Each row of numbers stands for one element and depends on some of the facts below. Use the named rows to name the rest.

Some rows with their names:
[  1   4   5  20  -6  11   6  21   8  -9  20   4 -11  13  13  24  -8 -14
  -2  -2  13  -2  16  10  -1   1  13] : (719)
[ -2   3  20 -17  -9 -22   6 -18   0 -39 -50  12 -11  -1   2  -6   8  -6
 -22 -19  -7  -2   1  18   6 -28  30] : (156)
[ -8  -2   4   2   9  -9 -15  -4  17 -23 -13  16  -1  -1   5   0  -1 -15
 -19  -6 -21   6  17  -8  -3  -7   2] : (1340)
[ 5 -1  0  4  1  1  4 -6 10 -3 20 -5  1  1  0 -5 -4 -4 -1  1 -8 -3  3 -6
  1 -6 -5] : (582)
[  3   4  -9 -10 -22  -1   9 -40  -4  -8 -43  19 -10  -6  13   3   5  16
   9 -28  10 -15 -17  23   0   2  35] : (1178)
[  2   0 -14   6   6  11  -8 -23   7  -4  13  11  -2  -6  13  14 -13  -9
   9 -22 -13  -7 -15  -1   0  -8  14] : (620)
[  3 -12  -3 -18  15   3  11   1  18  -6  14  -6  -1   1 -15  16  -6   1
  -3 -12  -2  14 -13  -6   8  22   2] : (286)
[-16   9  -6   8 -21   0 -17 -15  13  13 -19  15   4  -5   3  -2  16  11
   5  -3   4   0   9  -4   2  34  11] : (1394)
[-23   0  -7  20  -6  -8 -16 -13  22  16  37  21   7   7  -4   2  17   6
  14  -7  -2   4  12  -5   9  28  -7] : (1374)
[-11  20  -2   7 -27  19   7   7 -12   6 -67  -5 -11   0   8  14  -4   8
 -22  22  34  -6 -20  20 -10  24  25] : (1158)
[ -3  12  -2  -4  -5  -3  -9   7 -10  12 -33   8   8  -8   0  -3  14  16
  16   6  16  -4   1   3 -11   8  16] : (1357)
[-18   9  11  10  14 -12   2  -2  18 -23  -4   0  -2  -3  -6 -14   8 -16
 -26   5  -5   5 -21 -15   4 -18   8] : (777)
[ 12  -5   3 -45  19  13  14  17   8  -5 -48 -13   1 -11 -15  20  -7  13
   5   0   7  10 -12  -8 -10  11  33] : (1365)
[  9   5  10 -12 -16  -4  11 -12 -10 -11 -29  -7  -6  -3   2  -5   5   5
   0  -8   5  -4  -5  15   5 -13  23] : (1255)
[  5  10   3 -20 -11  -4   0   2 -26   6 -66   2   2  -8  -1  -3  10  17
  11   1  14  -6   2  16 -10 -11  21] : (52)
[ 10  -3  10 -38 -10   5  25 -10  13 -16 -47 -16  -6  -9 -10  11   1  11
  -5 -11   9   7 -17   5   3  13  41] : (1313)
[  5  -3   2  -9  -7  -8   4 -14 -14  -3 -17  -3  -8   4  -3  -3  -4   0
  -5  -7  -7  -1  -3  16   8 -15  -3] : (974)

Some facts about the elements:
(937): Δ (1116); σ laflok
(226): χ (408), (256), (1479)
(762): Δ (1365); α (327), (556); σ laflok
(1071): Δ (128); σ laflok
(686): Δ (169); σ laflok
(1309): Δ (1116); σ laflok
(1046): χ (542), (169); Δ (603); α (1217); σ laflok
(183): χ (569), (1374); Δ (1365); σ laflok
(1479): χ (1178), (422), (966); Δ (322); α (451); σ posa
(327): χ (1313); Δ (1365); α (157), (462); σ laflok
(635): Δ (88); σ droklol
(629): χ (1394), (893); Δ (422); α (215); σ nuklik
(871): χ (1217); Δ (169); α (582); σ dadel
(1126): Δ (646); α (938), (680); σ nuklik
(701): Δ (1327); σ droklol
(551): Δ (1228); σ laflok
(680): Δ (646); σ laflok
(719): Δ (603); α (1001); σ posa
(802): Δ (322); α (889); σ nuklik
(1394): χ (890); Δ (1203); σ dadel
(1162): χ (788); Δ (1327); σ laflok
(889): Δ (322); σ laflok
(801): Δ (88); σ laflok
(374): Δ (1154); α (569); σ laflok
(542): Δ (1453); σ nuklik
(1125): Δ (845); α (408); σ laflok
(1302): Δ (603); α (1158); σ laflok
(157): Δ (1365); α (327); σ laflok
(89): χ (327), (1255); Δ (169); σ dadel
(1240): Δ (1327); σ laflok
(281): Δ (1453); α (542); σ dadel
(759): χ (256); Δ (1327); σ pasko
(620): Δ (1116); α (796), (1309); σ dadel
(1374): Δ (845); σ droklol
(653): χ (890); Δ (646); σ posa
(156): Δ (422); α (1054), (777); σ nuklik
(785): χ (374), (175); Δ (214); σ laflok
(556): Δ (1365); σ posa
(475): Δ (169); σ laflok
(870): Δ (169); α (119), (686); σ laflok
(562): Δ (392); σ dadel
(256): χ (974); Δ (471); σ posa
(1340): Δ (422); α (1054); σ dadel
(238): Δ (322); α (889); σ pasko
(962): Δ (1154); α (374), (569); σ droklol
(998): Δ (226); α (1400), (675); σ droklol
(457): χ (1400), (422), (52), (1432), (966); Δ (1177); σ laflok
(508): Δ (602); α (715); σ laflok
(1158): χ (770), (562), (966); Δ (603); σ laflok
(280): Δ (966); σ nuklik
(592): χ (30); Δ (1327); σ dadel
(890): χ (562); Δ (1154); α (853); σ droklol
(995): Δ (1203); α (1051); σ laflok
(1069): Δ (392); α (915), (562), (354); σ nuklik
(1001): Δ (603); α (1217); σ nuklik
(796): Δ (1116); σ nuklik
(207): χ (1177), (974); Δ (128); σ posa
(532): Δ (1365); σ laflok
(41): χ (1217), (532); Δ (88); σ laflok
(1074): Δ (603); α (94); σ laflok
(593): Δ (1327); σ laflok
(915): Δ (392); σ laflok
(1051): χ (788); Δ (1203); σ droklol
(215): χ (475); Δ (422); α (777), (156); σ laflok
(153): Δ (1101); σ laflok
(354): Δ (392); α (1069); σ laflok
(1275): Δ (128); σ pasko
(408): χ (89); Δ (845); σ laflok
(1217): χ (156); Δ (603); σ nuklik
(788): χ (1374); Δ (226); σ laflok
(938): Δ (646); σ pasko
(1400): Δ (226); σ laflok
(704): Δ (1327); α (1162); σ droklol
(1313): χ (156); Δ (1365); σ nuklik
(113): Δ (1203); σ laflok
(1365): χ (1217)
(1182): Δ (128); σ laflok
(323): Δ (602); σ laflok
(88): χ (893), (1374)
(828): Δ (422); σ nuklik
(1169): χ (635), (889), (323), (890); Δ (52); σ posa
(1178): χ (562); Δ (1116); α (620); σ pasko
(1329): Δ (1327); α (1240), (1162); σ laflok
(569): χ (592); Δ (1154); σ droklol
(146): Δ (52); σ laflok
(1339): χ (214), (94); Δ (1327); σ posa
(582): Δ (169); α (475); σ posa
(1432): χ (156); Δ (603); σ nuklik
(726): χ (323); Δ (1116); α (796); σ posa
(52): χ (462)
(853): Δ (1154); α (374); σ nuklik
(715): Δ (602); σ laflok
(675): Δ (226); σ laflok
(777): Δ (422); σ nuklik
(917): Δ (845); α (408); σ laflok
(175): Δ (422); σ dadel
(1054): Δ (422); α (175), (777); σ dadel
(30): Δ (1148); σ laflok
(466): Δ (603); σ dadel
(1357): χ (323)
(392): χ (1339)
(960): Δ (52); σ laflok
(770): χ (327), (726), (462); Δ (1101); σ laflok
(451): Δ (322); α (802); σ laflok
(1255): Δ (271); σ nuklik
(94): χ (551); Δ (603); σ laflok
(1185): Δ (1453); α (542); σ laflok
(784): Δ (646); σ laflok
(462): χ (1178); Δ (1365); α (690), (532); σ laflok
(690): Δ (1365); α (157); σ laflok
(286): Δ (1365); σ laflok
(119): Δ (169); σ nuklik
(794): χ (653); Δ (893); σ dadel
(974): Δ (169); σ laflok
(846): Δ (1116); σ laflok
(248): Δ (602); σ pasko

Rows to name:
No name comes twice in this set of rows, the named rows included.
[ 15   0  -3 -12  -7  13   1  -4   1  -1 -40 -10  -3  -7   5   1 -14  -3
 -14   8 -12  -6  12   2 -12  -6   6] => (871)
[-18  11  -4  10  -2 -14 -17   2  -2  15  18  23  12   0  -2  -3  28  11
  31  -7  12   2   7  -3   2  19   7] => (893)
[ -8   5   3  24   4   9   3  20  -3  -3  18  -5 -12  15   2  22 -10 -18
  -4  -1  11  10  -9   9   9  -8  -5] => (94)
[  9  -5   6   4   3 -11  -3  11  -5   7  27 -10   0  12 -15  -6  -1  -8
   1   1  -6  12  17   4  12  -4 -18] => (374)
[ 11   0  -2  -9  -1  13   8   5 -10  -4 -33 -13  -2  -8   2  -4 -16   1
 -19  18   3  -6  -8   1 -15  -2  -1] => (41)
[  3  15  13   3 -26  13  18   8 -12 -12 -52 -10 -17   4  10  16  -4  -4
 -11   4  23  -5  -7  25  -1  -7  41] => (1432)
[ -1   6  -7  -7 -21  -1   7 -38   7  -5 -27  19  -5  -7  14   3   5  14
   9 -23   8 -19 -18  19  -2   7  33] => (726)
[  6   5  -2 -15 -17   9  -1 -15  -2   5 -57 -10  -5  -8   3  -3  -7   6
 -13   7  -5  -3   5   8  -4  -6  12] => (89)
[ 17  -1   9   4  -4  -3   6  14   6  -5  27 -15   3   4  -5  -9   3  -7
  -2  10  -4   5  16  -5   3   2   3] => (853)
[ -7  13   7  23   5  11  -5  41 -12   1   2   5  -8  12   8  34  -3 -14
  15   3  22   3   5  12  -4 -11  13] => (603)
[  7   6  -4 -16 -17  12  10  -3 -12   2 -71 -11   0 -13   5  -7 -10  13
 -25  23  13 -11 -15   8 -20  12   5] => (457)
[  1   6   3 -14 -17  -7   5 -19 -17   5 -47  -8  -8   1  -7  -5   2   9
  -5  -3   6   1 -16  23   7  -7   8] => (1400)
[-16  15   0  -7 -28 -12 -11 -33  -8  21 -48   2  -7   4  -9  -2  20  12
  10 -11   4  11  -1  20  21   2  18] => (562)

The same elements again, as new rows of numbers:
Some rows with their names:
[-23  48  -9  -5  13 -31   6  -6  33 -12 -30  26 -36 -10 -25  39  16  -9
   0   0 -10  32 -29 -25  -2  -4 -13  13  22 -41  71 -26 -38   5  71   9
  -7 -17  -9  11  15  44 -20] : (462)
[ 19  13  -6  -6  22  -8  11 -21   7   0  30   1 -16  -6  21   7   6  16
  -2  13 -13 -11  -2   3   4   2  -1  -8   5  14 -31  12  14 -15 -24  23
  19  23  17  -2   5  16 -10] : (845)
[  8  11   0 -13  21   5  10 -18   6   2  19   5 -11  -4  20   1  15   5
   2  13 -11  -7   4   2  -3   9  10  -7  -2   9 -30   7   9  -4 -27   4
  10  23  14   7  -6  13 -13] : (646)
[  7  11  -3   0  23  -1   9  -6  11   1  -3   3 -18  -6   8   9  14  16
  13  30  -5  -4   6  -7   1  18  10  -1  -4  15 -37  -1   7 -17  -3  23
   3   7  15  -7   1   9 -19] : (938)
[-30  29   2   4  19 -43  22  -6  19 -23 -30  18 -14 -17  -3  14  25  -1
   7   2 -24 -11 -20  -6   1  17   8   8  21 -26  38 -35 -27  10  33  35
   7 -28 -10   7  12  38 -29] : (762)
[ 10   4   1 -10   9  -2   0 -20   4  -4   5   4  -5  15  14   2   4  -8
   1  11 -11 -12  10  -2  -4  15   1  -2  -5   2 -12   1  -1  12  -2   0
   2   7   7   7  -7  14 -12] : (1185)
[  5   8   2 -11  21   2   4 -19   6   1  21   8 -13  -4  20   1  15  -1
   0  13 -11  -8   7   4  -4   2   6  -6  -2   8 -33   5  11  -1 -28   7
  11  26  13   5  -6  17  -9] : (1116)
[  6  18 -14 -14   6  13   7   7  15   3 -13  25 -26   1   1  20  12  -4
 -11  19 -10  29   0 -13  -6   5 -11  -6 -15   1 -25   3  -8 -13  -1 -10
 -11   9   8  12  -4   3  -6] : (726)
[  7  14 -17 -13   3  -5  11  12  11   6 -16  23 -35  -7  -1  28  17  -7
 -17  15 -27  38   2 -12   6   1 -22  -7 -23   6 -12 -11  -9 -17   0 -11
   1   8  18  12  -8   2 -13] : (323)
[  7   9   2 -18  20   9   3 -16   7  -1  18   3 -10  -1  20   3  13  -3
  -1  12 -12 -10   4   4  -3   7  10  -5  -2   8 -34   8   7   0 -23  -2
  11  24  12   5  -9  14  -9] : (602)
[-64  -1 -18  -2  29  32  -4 -17  22 -27   4  14 -15 -20   8  21   2  13
  19   6 -18 -26  -3  -2 -41  37   6   4  14 -39  67  13 -18  30  40  -3
 -38 -34 -26  -6   7  23  33] : (1313)
[ 12  17 -18  18  -1  11 -10 -13  11  15   0 -13  -1   7  -1   5 -14  -8
 -27  27   7 -10   7  -5  -2  40  28  -2 -32   8 -33 -18  14 -15  -2  -1
  -3 -47  21  12 -17   1 -43] : (94)
[  6  -9  22  -1   6 -11  -1 -20 -12  16 -45   7   3  20  -2  -2  -6   7
  10  32   2  -4  19 -37  -4  24 -18  11 -18  18 -37  -4   6  -2  32  13
 -28   4  -1 -11 -20  23  23] : (1240)
[  7  11   3  -6  11   0   6 -14   6  -2  -6   4  -6   2  14   4   6  -4
  -1  14  -8  -4   4  -4  -3  14   4   0  -5   6 -21   0   2   6  -3   1
   0   2   9   9 -10  15 -10] : (153)
[  4   6  -1 -10   6  15   0 -17   5  10  -5   2  -1  15   6   2   6  -7
   6  11 -17 -17  18  -3  -3   3   6   1   7  -7 -11   4   0  14  -9   0
  -1   6   6  13  -4  10  -7] : (998)
[ -4   6 -32 -15  25   1  14  -2  12  -1  30  18 -38 -16  11  29  18  11
 -15  11 -20  31  -4  -4  -8 -17 -24 -17 -13   9  -3  10   8 -18 -12  -5
  -4  23  19  -1  -8   8  10] : (422)
[ 13  13   0  -5  17 -18   9  -5   5  -1   9   7 -15 -10  22  12   5  21
  -4  17  -9  -7  -5  -7   5  11  -3  -3  -7  15 -33   3  15 -12  -9  25
   6   9  12  -1   2  15  -9] : (686)

Name these rows:
No name comes twice in this set of rows, the named rows included.
[-27  -7 -56  18  25  43  -9 -25  20  11  39 -19 -14  -2  -4  20 -24  19
 -29  28   8 -19  12 -11 -37  26  20 -10 -23   0   7   5  23 -20  18   0
 -40 -61  18 -13 -18   4  12] => (1217)
[-19  24   8   1   8 -12   6   8  16 -22 -32  26 -12 -23  14  20  11   2
  16   7 -27 -16 -12  -1   1  41   5   4  12 -25  27  -3 -24  18  15  16
   4 -20 -13  11  15  22 -18] => (286)

Now the same elements, written a new way:
Some elements and their rows:
[-34  -2   6  16 -21  19 -14  51 -35  15  -5  12 -13   1] : (119)
[-43   3  21  78  13  25  -2  25 -23 -29  13  54 -52 -55] : (169)
[-22   6 -13   6 -30  27 -13  32 -36   5  -9  19  -2   7] : (475)
[-15  10  13   0 -11  27 -32  42 -31   9  -7  23 -13   0] : (582)
[-18  11  20  14 -28  25 -19  52 -23  -1 -16   3 -31 -39] : (785)
[-19  -8  12 -20 -20   5  -7  31 -19   1  18  24 -15 -13] : (1054)
[ -6  11 -16  14   6  20 -11   8 -25   3  -1  17 -19   2] : (422)
[  6   7  31 -27 -32  28 -17  35 -31   9  -4  24 -29  -9] : (629)
[ -5 -11   1  -8 -24  13 -14  49 -21  -4  12  11 -26  -3] : (1394)
[-23  19 -24   7 -26   1 -21  74   1  -6 -29  28  -3  -3] : (532)
[-19  12   0   5 -29  29 -18  38 -29   1  -8   8 -19 -16] : (1182)
[  1  26 -10  -7 -28  26 -24  75  -3 -20 -17  31 -30 -11] : (762)
[ -5  21   9 -10 -27  30 -25  24 -22 -11   0  18 -32 -18] : (917)
[-14  25  -9  -4 -29  13 -17  75 -21   2 -12  33 -33 -13] : (286)
[-21   6   9  11 -22  29 -23  46 -28   7   0  11 -33   2] : (802)
[  4   3  -1  19   0  14 -11  27 -25   6  -8  13 -26 -10] : (1116)
[  8   3  -3  10  -1   2 -13  25 -18  12 -20  -4 -30 -27] : (1357)

Which element is each row?
No name comes twice in this set of rows, the named rows included.
[-28  -1  15   0 -24  11 -13  32 -31  14 -11  33  -5 -10] => (777)
[-22  -2   5  17 -20  20 -15  52 -24   4 -15  16  -8  -2] => (796)
[-32  14   3 -16 -15  19 -17  12 -20   8   1  29  -5   7] => (156)
[-10   3  -6   9 -15   9 -27  92 -14  -5 -39  43  -9   0] => (556)
[ 33 -13   9  12 -16  17  -6  40 -44  10 -15  10 -43 -25] => (88)
[-18  13   8   5 -22  45 -12  35 -29   1   1   6 -14 -12] => (593)
[-30  12 -22  14 -25  27 -13  36 -35  10   2  14 -13   6] => (889)
[-23  14  -6  -2 -23  13 -15  24 -22   3 -17  15  -5 -10] => (408)
[-24  11  -9   5 -14  21 -24  23 -16   8  -3  22 -14  19] => (1255)
[-14   2  15 -16  -6  21 -17  55 -16   0   9 -14  -6 -10] => (759)
[ 20   5   6  -4 -50  26 -11  97 -40   8 -19  32 -41 -19] => (183)
[ 10  26 -11 -17  -5 -37 -12 104   3  16 -36  23 -49 -31] => (1365)

